Here is a tiny trained network, its code and every weight. The questions are about switching its units off for an input and a class, where a switched-off unit gives its printed mean instead of its output.

import numpy as np


def w(rows, s, z=0):
    codes = np.array(rows[::2]) - 128.0
    scale = np.full(codes.shape[1], s)
    scale[-1] = z or s
    return codes * scale


def f(y):
    return y / 2 * (1 + np.tanh(0.7978845608 * (y + 0.044715 * y**3)))


def log_softmax(a):
    a = a - a.max(-1, keepdims=True)
    return a - np.log(np.exp(a).sum(-1, keepdims=True))


def net(x, mask):
    res = np.array(x, float).reshape(1, 4) / 4 @ E
    y = f(res @ A[0][:, :-1].T + A[0][:, -1])
    res = res + np.where(mask, y, B[0][:, -1]) @ B[0][:, :-1]
    return log_softmax(res[-1] @ U[:, :-1].T + U[:, -1])


A, B = {}, {}
E = w([
[44,190,55,126],'x0',
[41,210,224,113],'x1',
[85,13,189,1],'x2',
[213,251,115,42],'x3',
],0.0083)
A[0] = w([
[192,128,108,115,162],'n1',
[104,252,100,69,90],'n2',
[200,58,38,136,247],'n3',
[128,150,106,177,133],'n4',
[147,110,139,77,220],'n5',
[161,148,214,74,183],'n6',
[179,146,243,121,173],'n7',
[63,136,153,182,189],'n8',
[150,93,70,88,110],'n9',
[144,46,109,97,226],'n10',
[167,105,127,156,102],'n11',
[81,54,117,118,205],'n12',
[81,144,231,100,119],'n13',
[155,152,174,89,205],'n14',
[141,59,134,128,255],'n15',
[169,134,218,108,224],'n16',
],0.015,0.0045)
B[0] = w([
[176,179,105,146,181],'n1',
[138,195,66,77,254],'n2',
[250,144,146,136,254],'n3',
[129,122,77,154,179],'n4',
[159,185,170,124,185],'n5',
[93,159,160,132,203],'n6',
[87,163,206,212,195],'n7',
[33,70,82,114,198],'n8',
[215,120,109,101,173],'n9',
[179,103,160,79,218],'n10',
[173,81,61,186,153],'n11',
[127,123,95,71,213],'n12',
[39,111,162,102,212],'n13',
[147,201,166,142,182],'n14',
[173,67,139,86,209],'n15',
[144,140,190,121,196],'n16',
],0.011,0.013)
U = w([
[90,153,248,84,131],'0',
[156,191,223,190,126],'1',
[59,50,53,91,178],'2',
[133,101,145,144,3],'3',
[167,63,194,144,105],'4',
[197,127,146,45,192],'5',
[148,192,61,58,82],'6',
[166,138,64,214,115],'7',
],0.012,0.005)

Each question gives the input, the list of numbers given to net, and the class t.
The units are the neurons (one row each of A and B). Each row of codes is followed by its name. A weight is (code - 128) times the scale printed after its matrix; where a second scale follows, it is the last column's (A, B and U).
mask holds one flag per neuron, in row order. A switched-off neuron (its flag False) gives its mean, the last column of its row in B, instead of its output. The means were averaged over made-up inputs and are rounded, as every weight is.
A unit's drop is (log p(t) with every unit on - log p(t) with that unit switched off) / (log p(t) with every unit on - log p(t) with every unit switched off).
The circuit of an input: a set's keep is (log p(t) with only the set's units on - log p(t) with every unit switched off) / (log p(t) with every unit on - log p(t) with every unit switched off). Starting from the 12 units with the biggest drops (on a tie, the unit counted first), units are removed one at a time, each time the one whose removal leaves the highest keep (on an exact tie, the one counted first), for as long as the keep stays at least 0.8.
circuit, biggest first: the units of the circuit, biggest drop first
unit that matters most: the unit with the biggest drop
top k neurons: the k neurons with the biggest drops, biggest first
drop when u is switched off: that unit's drop, to one decimal
input [8,2,-7,-6], class 2: circuit, biggest first => n8
input [-6,8,-7,-2], class 0: circuit, biggest first => n8, n3
input [5,-2,-7,0], class 7: circuit, biggest first => n12, n4
input [-3,-6,-7,8], class 7: circuit, biggest first => n11, n12, n10
input [1,-3,3,8], class 6: top 4 neurons => n2, n15, n1, n10
input [5,7,3,7], class 0: top 3 neurons => n13, n6, n7
input [-4,5,4,6], class 0: top 2 neurons => n13, n3
input [8,4,8,5], class 0: top 2 neurons => n13, n6
input [1,0,8,-1], class 0: top 3 neurons => n3, n13, n2
input [-2,-6,-3,5], class 7: drop when n15 is switched off => 0.2
input [2,8,-7,3], class 6: drop when n2 is switched off => 0.8
input [-6,3,5,6], class 0: drop when n3 is switched off => 0.2
input [-7,-1,-7,-6], class 7: drop when n11 is switched off => 0.1
input [-7,-2,-8,0], class 7: unit that matters most => n11
